Each row, then the grade of its hidden value
[-364  100 -267  165 -191   64   68  115   85  118 -230   31  265   50
   -8  -28 -108 -271 -337 -366  211 -308 -183 -114  103  370  108   15
  -84 -226   23   -8 -234 -120   89  164   31  107 -131]
Noba
[  40   46  116   99  -26 -191   14  129 -198 -122  271 -163 -293   88
   25 -209  -79  117 -324   42 -220  -51    8  170  -92 -289  295  -65
  104  245  -79 -218  108 -319  236 -219  148  -33  143]
lako
[-374  -96 -269  270 -196 -141  -25 -187   -2   -2  213  -51  249  356
 -166  -57  -85 -267 -465 -340  119  101 -206  -17   55  109  344  208
   91 -309 -137   82 -313  -86  132  236  -25  126 -123]
riso
[ 292  293  335 -532  175  389 -273   -9  -20  -67 -223   84   91  -75
   53  -13 -168  559  576   50  235 -144  -97   53   23 -315 -539 -372
 -443   97  429  101  129 -177 -179 -229  -48   28 -130]
Rebil
[-111  -44 -216  207  -87 -176  -19 -300   56  -29  197   56   99  298
  -95  -28  -19 -189 -170 -289  125  245  -37    2    9   56  300  191
  106 -132  -73   50 -276  -63  -14   90  -24   24 -247]
lako
[ 482  177  203  -59  342   53   -4 -114   25  -63 -258  -53 -353 -160
  168 -106  -82  344  643   26  122  -41   31  152  -17   34 -118 -104
  -88  175  314 -226  166 -141  -20 -468 -101 -121    9]
lako
[ 178   39 -166  505 -111 -536  253  128 -210 -188  255  -14 -377 -132
  136 -121  -89  -22 -159  -89 -184   22    6   53 -177  -81  494  -37
  114  183 -225 -305  188  -29   61 -474  234  -75  126]
Daram
[-208  -65 -390  643  -91 -204  399  -94  182  157 -210  269 -259 -224
  102 -160   -8 -495 -234 -251  102   19   31  -80   95  505  442  107
  199   58 -214 -110 -271  -44 -105 -103  168 -242 -208]
Daram
[-133  -23   55  -46  -98  -53  -45  124 -147  -85  109 -232  -46  179
 -111  -21  -41   94 -276   -2  -78  -77 -132  196  -98 -270  176  -39
   29  -32   14 -155   27 -275  220  -39   16   -8  152]
fof
[-169  178 -211  259 -103   29   79  120  101   68 -173   92  126  -76
   99 -128 -152 -188 -199 -342  204 -288 -130 -141  116  386   65  -53
 -129  -75   17    1 -119  -97   26  -18   78   79 -144]
riso
[  52   78  141 -183   -9    3  -66  138 -103  -79    4 -189 -128  110
  -28    9   -2  191  -55   36  -71 -109  -12  202 -130 -280   64  -95
  -12  105  126 -217   94 -306  160 -140    6  -41   93]
fof
[-307  -38 -151   44 -189    2 -110  -88  -79  -57  115  -47  354  250
 -182   11 -159   -5 -230 -239  182   15 -322   -6   37  -84   74    8
 -136 -365   -3  150 -180  -36   37  153  -35  149  -53]
Noba
[ 354   -3  175  -51  177   58   49 -324   12  -82  -49  380 -367 -291
   41  -85  -62  350  637  220  108  389   45  114  -24 -407 -158 -285
 -157  287   95  111   44  -23 -475 -451  118 -356 -220]
Daram
[ -38  -54   60  163  -82 -186    9  218 -267 -211  196 -333 -146   40
  -84  -80 -140  222 -209   55 -115  -93 -279  228 -135 -312  214 -109
  -28 -101  -51 -197  234 -161  252 -263   34    0  374]
fof
[-170  120 -168 -100 -165   20 -126  -91   33    9    8   68  373  273
  -78   92  -69  -63 -122 -338  210  -44 -106  -85    4   22   23   27
 -135 -203   93   87 -232  -81  -30  170  -25  172 -267]
Rebil
[ 304  309  139 -220   88   95 -132   -3   41  -58  -38  142  -49  -30
  141  -64  -77  248  284 -103  121  -80  110  -15  -21 -125 -187 -202
 -213  267  227  -20   62 -187 -131 -234   65   12 -246]
riso
[-390   71 -238   83 -170  107   30   49  105  149 -230   18  282  134
  -46  -11  -78 -272 -346 -353  210 -261 -156  -86  107  331  103   54
  -46 -225   49    2 -298 -167  105  239   -8  101 -164]
Noba
[-255   48 -209   11 -206  -75 -105  -93  -27  -16  111  -26  361  348
 -125   69  -79 -114 -283 -350  153  -18 -163  -55   -8   23  161  102
  -57 -281    6   55 -239  -80   77  198  -30  202 -173]
Rebil
[-540   32 -377  197 -284   93   89   31  194  191 -199  147  354  137
  -77   -5  -39 -479 -521 -434  249 -196 -126 -155  142  417  179   90
  -10 -233  -57   97 -427 -136   10  361   59   52 -303]
Noba
[ 419   39  109  145  331  -42  171 -184   35  -17 -329   32 -524 -290
  160 -114  -45  218  641   91   85   68   33  179  -19   92   36  -64
   31  177  200 -273  112  -85  -92 -529  -56 -280   41]
Daram
[ 186   64  -25  256 -137 -500  156  169 -278 -204  382  -35 -408  -11
   99 -109  -30   72 -279   23 -321   41  121  117 -247 -376  481  -82
  147  354 -216 -334  201 -182  107 -416  283  -71  110]
Daram
[ -11   24 -261  370  -99 -262  122 -168   65  -36  139  158  -52   74
   31  -71  -31 -228 -138 -283   92  163   32  -53   -5  151  333  106
   89   24 -129  -20 -171  -17  -91  -94   95  -46 -245]
lako
[-158 -218 -418  426 -161 -408  191 -484   84   21  191  215  -54  264
 -126   73  102 -414 -169 -282   71  501   65    7  -62   88  586  331
  317 -130 -246  -23 -415   45 -153   70   28 -144 -339]
Daram
[-250   29  -73  189 -217 -145   -6  299 -270 -144  159 -254  135   75
  -69 -103 -235   89 -437 -144  -33 -289 -367   49  -44 -129  186 -119
 -129 -228  -75  -94  117 -122  278  -92   92  179  283]
Noba
[ 379  190  228 -237  150  129 -154 -209   39 -117   86  264 -147  -69
   70 -104  -76  367  465   58  128  222  105   53   -5 -372 -244 -257
 -223  325  194  138   50 -134 -324 -305   83 -143 -303]
lako
[ -85   52 -223  208 -151 -196  -35 -153   12  -71  238   76  162  237
  -42  -30  -71 -141 -216 -324  116  124  -55  -66   -7   35  247   97
   -1  -98  -85   64 -184  -40  -27   32   49   98 -234]
riso
[ 302  122  195 -222  271  182  -47  -20   13  -23 -425 -181 -170  -96
   57   44  -60  357  611   32  182 -158 -105  206  -40   13 -212 -111
 -146  -44  403 -240  141 -158   49 -324 -201  -90  111]
fof
[ -80   80   75 -158  -82  -31 -120  156 -215  -99   59 -260  101  205
  -73    3 -122  208 -172  -77  -30 -210 -198  125  -91 -242   71  -75
  -93 -121  112 -163   66 -225  257  -50  -19  154  167]
Noba
[-198   29 -381  340 -222 -278   25 -175   61  -26  226   85  243  305
  -51    7  -42 -335 -357 -464  148  116  -54 -122    1  215  382  213
   73 -193 -149   45 -291    1    5  138   36  140 -288]
riso
[ 503  260  195 -298  264  124  -64   20   51  -60 -397  -71 -199 -142
  148  108  -14  405  753    3  174 -145   53  153 -114  -34 -261 -172
 -200  124  440 -271  218 -138  -69 -430 -142  -86  -21]
fof
[ 278  123  -38   74  -74 -364  146  -10 -100  -90  168  191 -370  -41
  135    6   64   36   20  -10 -184  138  281   52 -222 -293  324  -82
  112  425  -88 -270   56 -159 -123 -363  241 -150 -177]
Daram
[  -6  107  126   94 -102 -173  -81  297 -332 -227  332 -271  -73   66
    3 -203 -238  293 -338   -5 -160 -224 -241  120  -92 -352  154 -192
 -124   33  -58 -140  265 -216  295 -259  141  154  314]
riso
[ 244  136  -12   88  149  -49   45 -129   82   -5 -139   44 -202  -33
  121  -79  -37   43  271 -142  119    2   72   48   -1  149   75   10
   10  123  148 -156  -28 -129  -30 -248  -28  -79 -144]
lako
[  31  131  -64   60 -161 -291   45  297 -160 -118  121 -245 -110  146
   38   54   15    5 -312 -135 -162 -218   27  118 -223 -131  329   -3
   75   92  -18 -373  139 -246  272 -174   83   70  136]
fof

Part 2:
[ -65   41  -88   50 -158 -126  123  -35  223  -22    1  -70  -34   73
 -116  -58   -4  -70   77  -50   55  -45  -69   61  -64  -63   13  -43
  225  -45 -100  -84  115   34   93  -49   78 -131 -111]
bog
[ -92  127 -102   67  270 -147   80  171  -55 -156  -96   94   76  -79
  -89  128  122 -103 -466  106  -71 -136  110   35   -1   66 -165   59
   14  -95  -13 -252 -178   74 -126  102   32 -134   62]
lida
[  12   -4  -69   71  329  137  -76  -74 -222   -9  -25  132   90  -52
   72  220  -56   83 -150    7  289   51  209   14  -46  -32   84   73
   87  123  208   93 -123 -119   31    3 -160  -45   52]
Mifa
[  12   -2  -92 -100  -42   31   -1  115   25 -106    0   -4 -117 -108
  -28  -42  -15   12 -222  -68  -81  -79  -82 -120    8   63  -18   -9
  -65   48   20 -102   76  191    0   47   11  -18  -20]
lida
[   7  -78  -54   87   27   87 -170  -11  168  -87  -18  158  -30  -42
  130   92  -64  276   -5    4  346  -12  111   34 -182 -141  124  146
  282   63  139   74  107  158  -90   43 -183 -168 -186]
bog
[  48  -83 -132  -30 -238   91  -28 -116  376  -31   89  -74 -202   73
  -13  -73  -28  157  311 -167  201  -96 -173    7 -196  -65  109    0
  328  177   36   19  359  143  147  -36   41 -184 -216]
Sotub
[  45 -209  -86 -208 -374  302    3 -178  293  -36  109 -225 -315  -34
   -6 -205 -150  171  152 -286  141   27 -315 -121 -165  -48   78 -122
   94  389   43  109  471  250  334  -19   86  -47 -154]
Mifa
[ -19   41  -52   27  241    0  -37  125 -205 -107  -56  147   63 -136
   26  128  -23    3 -366   50   50  -12  146  -59   32   15   15   78
  -56  -24   94  -63 -165   60  -93   55 -110   -2   65]
lida
[  29  134 -112 -130  -28  -49  122   56  -76  -42   31  -86  -33  -42
 -174  -50   28 -194 -161 -104 -233  -92 -137 -126  155  166  -10  -80
 -138   29  -11 -143  -17  -19   95  -18  101   60   91]
Bosut
[  11  174 -123 -140  -79  -54  235  -45   63  -84   89 -164  -60   17
 -285  -80   77 -252  -37 -153 -234 -172 -278 -100  105  165   -4  -94
  -16  143  -46 -211   91  -21  237  -32  255    3   86]
Bosut
[ -39    0  -49   72  148  -54  -26  112 -175  -44  -72  118   70  -91
   46   88  -65  -11 -275   51   84   55  179   -9   16  -46   29   40
  -19 -106   27  -13 -161   26  -91    8 -136   -7   21]
dapel
[ 145  124 -156  -51  164    2 -113  107 -217   54   25  114   -3  -32
   16  118   13  -25    6  -53  -64  -99   91 -136  157  179  107   30
  -85  -68  172  -20 -102 -133  -88  -38 -139   49   43]
Bosut
[ -13   -1  -82   47   30   39  -21  -31  214 -148   24   67  -47  -18
  -21   57   23  128  -26  -34  199 -116  -39   30 -163  -67   64  107
  277  135   72  -67  131  155   18   45    3 -181 -114]
Sotub
[ -16 -155 -247   24 -286  -75  103 -116  140  362  -49 -317 -193  253
    5 -135  -94 -123  397 -165   75  155   50  150  -83  -26 -144 -342
  138 -165 -172  120  207 -245  238 -195   12 -134 -150]
dapel
[  37 -138 -131  -63 -232   55   21  -61  -45  196    9 -165 -157   58
   42 -120 -179  -45  209 -175   62  157   -7  -48    9  -28   58 -208
  -26  -31  -45  153  146  -83  195 -144  -60   44  -70]
lida
[ -55   29 -107  -11  -16  -62  135    9   32  -32  -13  -82  -41    7
 -106  -24    3 -123 -113  -57  -31  -35  -48    4  -11   18  -55  -77
   46    4  -66 -109   28   19  113  -19   89  -66    8]
lida
[  26  -91  -18   45  -72  134  -39 -166   36  -21   74   43  -22   -4
   47   18 -168  125  201 -116  346   93   -5  -17 -114 -171  276   47
  233  174   97  169  127   17  164  -84  -95  -20  -95]
Sotub
[  14  103  -74  -62  106  -85   41  188 -277  -46  -38   50   32 -127
  -62   21  -28 -166 -346    0 -198  -20   50 -145  188  120   -1  -25
 -239 -122    3 -112 -185    8  -62    3  -41  110  124]
Mifa
[  42  -23 -101   -7  -51   43  -52   10  123  -65   41   45  -98  -19
   16    7  -29  102   68  -82  124  -77  -42  -46  -83  -25  105   46
  162   68   68  -16  138  117   19   -7  -38  -91 -107]
dapel
[ -18   20 -113  -93  -38   21  105    3   12  -34    0 -119  -83  -32
 -111  -51   -3 -101 -176  -96  -86  -35 -101  -57   23   77  -76  -96
  -50   89  -21  -90   68   40  135    4   91  -26   31]
Mifa
[ -56  157 -130  -45  131 -158  159  145 -134  -48  -73  -59   41  -49
 -176   20   93 -255 -411   16 -265  -87    9  -30  140  166 -184  -80
 -164 -104  -72 -232 -166  -40  -12   35   96  -12  131]
Bosut
[  64   92 -153 -168  -80   -2   23  106   44  -47   23  -82 -120  -56
 -114  -71   56  -73 -157 -116 -240 -139 -153 -136  108  201  -60  -65
 -125   40   26 -145   77   75   20   29   62    0    9]
Bosut
[   4 -197  -33 -101 -408  204  -24 -157  398 -105   94 -128 -236  -32
    7 -194 -156  223  168 -214  238   37 -269  -53 -222 -168  158  -19
  243  305    3  108  439  316  229  -12   37  -98 -229]
Sotub
[  49  -35  -16  -18 -106   55  -55    3  -10  -77   60   86  -40  -82
   31  -26 -142   78   51  -92  139   29  -39 -115   -7  -89  255   66
   75   61   61   68   73  121   38  -49 -100   47  -69]
Sotub
[ -20  -23  -42   95   74    9  -44  -17    5  -70  -13  113   44  -37
   38   85  -70   85  -61    5  241   30  103   29  -88 -117  128   89
  183   26   65   38  -19   46  -15   -9 -112  -81  -66]
Sotub
[  38   44 -114 -183 -185   82  123  -68  125  -63   92 -177 -153  -19
 -175 -125   -2  -89    1 -200 -129 -100 -286 -127   35  113   24  -99
  -19  223    4  -90  213   77  240  -19  170    4    4]
Bosut
[ -38  137 -177   64  399 -115  -27  181 -168  -13 -153   97  109  -45
  -21  210  154  -71 -489  129  -77  -99  265   76   56  167 -254   24
  -71 -154   79 -176 -275 -108 -213  102  -93 -141   86]
Bosut
[ -51   81  -35   79   52  -78   -1   63  147 -183  -11  137   39  -58
  -47   66   29   66 -162   43  119 -119   13   11  -73  -66   68  144
  216   -4   33 -125    5  163  -85   60  -19 -137  -86]
bog
[ 127 -112 -103 -138 -110  283 -127 -112   87  -19  107  -21 -200  -50
   70  -22 -113  209  174 -206  194  -25 -133 -146  -86    9  182    4
   89  298  194  128  283  116  168  -21  -65  -15 -102]
Mifa
[  77  175 -161  -85   64  -22   87  -12   22  -45   80  -36  -50   31
 -174   39   99 -129   51 -111 -119 -209 -139  -88   80  182   35  -17
   52   95   74 -164   50  -76  108  -23  122  -43   47]
Bosut
[   3  -54 -323  -25 -195 -126  161  -74  100  392  -58 -373 -200  286
  -82 -107   18 -245  333 -161 -103   52   25  140    2  128 -275 -394
   48 -193 -173    4  162 -340  236 -177   97 -147  -74]
Mifa
[ -37  -10  -68   14 -164  -53  104  -55  136  -32   27  -74  -48   28
  -92  -76  -64  -57   63  -91   71   12  -90   12  -56  -77   78  -43
  155   29  -76  -24  114   51  137  -61   57  -62  -73]
Sotub
[  15   81  147   91  299  117 -190   87 -142 -420   44  465  195 -311
   83  224  -96  272 -408  103  327  -71   98 -158  -42 -168  404  433
  142  186  280   -5 -167  323 -210  135 -230   35    4]
bog

Next part:
[ -68   95   58  -67   19 -148 -181 -259   11  159  205 -306   -6  227
   85  -99   33  -87   10  258 -234  170   59 -114  -62  171 -100  128
  -51  270   25  157 -106   65   -6   -6  -67  184 -239]
Ziz
[-192  296   55   78  242 -113 -164   85 -183 -278  256 -191 -259  224
   74  -97   37 -297  -23   29  -30  261 -120 -275  355  259 -126  272
 -132  -72   11 -117    4 -120  -87  144  216   55  -79]
vove
[  83   68  -70  102  127  134  212  -21   44   86 -166  -34  151  -59
   57  275    5  214 -206  -55  -67   83 -344  -38  119   64   22  -32
   -1    9  -25 -473  -78 -190 -215  -96 -226  -73  130]
milu
[  65  -99  -28  177    7   -3  -54 -332  -27  318  -90 -242  -30  149
   52  122   96  289 -205  151 -151  249  -67 -219 -136   68  220  104
   61   97  104  -80  -49   -2 -198   31 -153   52 -130]
nuta
[-373  247   79  -22   50   12   37  194  -53 -268  219  181 -308 -208
  154  247   67 -173   90 -162  -16  116   23   95  431  271 -126  221
  -65   47  177  -94 -111  142 -111   83  165 -291  104]
bip
[-317  199   37  -93  -99   70  100   42  144   25  184   89  -55 -201
   92  194   51 -100   55   20 -144   22  140  253  206  200 -209  106
  -41  211  102   36 -173  189  -25  -44  -31 -111    7]
Ziz
[ -16   63  -97   24  -50 -150  -94 -194  117  199   52  -59  -10   35
  -97   24   58  101 -188    0 -163  -28  140  128 -114  -61   -6  161
  -99 -130  -64  241  -20  -35   45  -85  -46   21   86]
milu
[ 214  -65  -33    1  281  -83  152  -83 -118 -117 -153  202   40 -163
  143  255    7  299 -118 -223  -35  -98 -415 -167  -16  -71  139  -31
   19  -22 -115 -393   12 -187  -68 -106 -173 -366  242]
fur
[ 197 -309 -100   89   71 -304 -321 -624  -41  409 -234 -284  -84  216
  -43  175  -66  424 -292   63 -312  127 -204 -436 -362 -163  271    8
  -61 -165  -95  -85  107 -268 -349   -8 -483  259  -79]
nas
[ 195   55  -43  235  159   16   91  -81 -125   50  -50  -94   11  117
   50   11  175  256 -233  -24   39  158 -137 -117  -30   49  251  193
   69  -36   47  -82  -28  -48   26   -6  162 -248   95]
bip
[  97  106  -77  228   57  121  220   21  -16   64  -60   56   37  -58
   21  103  196  264 -241  -90   57   71  -39   97   28   35  191  184
   72  -57   66  -62  -65   21   58  -47  170 -339  186]
bip
[-142   85   73  228  106  321  473  320 -177 -284  -58  476 -242 -484
  304  505  265  301  -10 -353  233  139 -166  131  410  258  294  197
  222  151  377 -413 -167  293  -96   76  308 -907  323]
vove
[ 287  -20 -105   21  182    0  212 -127   42   93 -219   71  259 -104
   39  221  -16  353 -232 -134  -96 -123 -376   -6 -104 -110   75  -94
    2  -31 -173 -360  -29 -248  -61 -206 -281 -189  236]
bip
[ -84  347   -1  -93  106   96  210  102  105  -79  227  -24  239  -19
   67 -158   37 -211  -12  156 -107  -93  -15  140  127  136 -348   47
  -51  236 -184  -43 -122  -32  233 -139   32   -1  -52]
fur
[-282  249  -59   85 -103  -28 -231 -197  164  291  211 -468  -31  332
 -134 -170    9 -244 -176  353 -267  261  217  -66   74  178 -254  198
 -165  -20  -45  181  -49  -82 -119   52  -84  570 -307]
nuta
[-378  202  -53   31 -246  230  158  -42  289  289  108  -31   42 -176
  -17  157   67  -31 -101  174 -212   53  280  301  122  167 -232   88
  -18  162   68   67 -169  165  -74  -52 -142  118 -106]
nas
[  -6  269   11  -85  195 -127  -57  -72  -19  -77  263 -204  110  223
   37 -298   15 -249  -22  215 -154   -4  -40 -128   18   95 -268  118
 -108  141 -219   75  -30 -121  205  -62   46  157 -150]
fur
[-135  191  -28   17   40  -61  -38  -13   46   -4  121  -57  -68   21
   -1   59   35  -67  -95  -11 -106   67   15   53  142  101 -106  162
 -105  -50  -13   16  -54  -44  -38  -19   16   -5   51]
milu
[-290  209   12  156 -117  367  346  170  115   84   50   92  -16 -245
  122  293  180   70  -67   28    8  188   81  256  310  286  -25  140
  102  238  262 -193 -221  246 -101   14   91 -265   26]
Ziz
[  20  -70 -107  304 -111 -105 -217 -384    9  424  -18 -300 -160  264
 -131  -54  194  275 -335  159 -127  256  260 -118 -242  -26  300  313
    5 -176  107  355   24   44  -52   84   77  114  -97]
nuta
[-229  273  -28   58    3  -27 -103   -6   74   40  189 -219  -84  150
  -50  -32   33 -202 -112  111 -131  180   85   19  209  178 -189  213
 -144  -55    5   55  -60  -54  -73   32   49  205  -68]
milu
[ -86  390 -177   64  -85   23  -21  -47  313  276  161 -344  273  255
 -274 -280   16 -209 -309  253 -198   -8  221  255   -1    4 -357  151
 -211 -188 -262  251  -45 -210  156 -149  -21  472  -51]
milu
[  47   62  -65  189   82 -168 -114 -111 -103   12   51  -27 -206   97
  -42  -12  161  151 -217 -109    3  101   81  -46  -28  -15  217  315
  -37 -247   38  212   36  -14   55   43  242 -213  150]
bip
[ 274   69 -136  237  111 -136  -77 -225  -34  200  -21 -246   82  299
 -133 -205  152  220 -359   62  -41   79   17  -87 -224 -106  200  234
  -32 -234 -123  207   53 -169  147  -58  148    8   69]
bip
[ 113  166  -79   68  154 -176  -99 -156  -23   40  156 -178   64  250
  -83 -318   96  -49 -193  137  -98  -25   58 -108 -141  -58  -54  210
  -94 -107 -224  242   49 -145  259  -56  137   84  -31]
fur
[ 415 -191 -111  182  354 -136   85 -190 -206  -37 -328  115    3  -24
   56  264   34  511 -311 -287   24  -18 -538 -350 -127 -188  385   11
   27 -269 -129 -464  114 -347 -158  -66 -163 -358  323]
fur
[ 232  101 -124  245   83  -64   -1 -164  -14  186   -7 -194   88  236
 -106 -174  178  215 -336   58  -14   80   44  -18 -177  -65  185  240
   -1 -176  -80  194   15 -102  164  -54  186  -60   80]
bip
[-267   35  -50  269 -101  153   15 -103   30  217  -48  -93 -236  -35
    3  275  119  164 -217   34  -86  298   75  -72  169  166  132  204
   20  -81  212 -128  -53   60 -316  129  -45    6  -50]
nas
[ 124  -42  -37  217  226 -263 -178 -168 -267 -100   40    3 -310  149
   13  -59  180  182 -196 -126   42  115  -38 -312  -74  -55  330  334
  -19 -261   12  147  118  -62   71  110  277 -288  124]
fur
[ -91   52  -80   65 -150  -94 -134 -291  158  357   99 -208   -5  123
 -104  -50   90   77 -187  182 -223   71  280   94 -173    1  -14  188
  -65  -10   -8  350  -53   62   36  -38  -57  179  -99]
nuta
[ 198  -47    8  -95  336 -247  -55 -192 -167 -143  -25   24    2   34
  141   69  -57  120  -43  -85 -130  -63 -406 -338  -60  -47   29  -15
  -57   29 -186 -280   48 -241  -43  -73 -198 -137   73]
fur
[-542  315  -68  122 -177  153  -26  105  212  110  168 -100 -209  -53
 -110  173   31 -242 -141   67 -136  214  240  177  403  231 -270  233
 -161 -159  101   -6  -83   18 -239   91  -10  253  -55]
nuta
[-119   37   34  -86 -107  -65  -72 -289  112  272  158 -170   33   46
   80    2   57   31    5  240 -264   73  177   50 -134  121  -83   83
    3  328   52  220 -140  176   22  -55 -141   90 -204]
nuta
[-281   23   26    1  -51   81  215  130   22 -121  -15  458 -274 -512
  169  563  100  201   23 -350    5  -24    3  264  283  123   90  128
   35   27  247 -167 -129  228 -165    0    7 -595  321]
milu
[-135  171  -12  200   24  244  378  261  -31 -152   12  370 -128 -372
  132  292  245  202 -104 -255  157   28   32  261  270  143  154  226
  123    6  203 -127 -123  215   65    4  311 -662  304]
vove
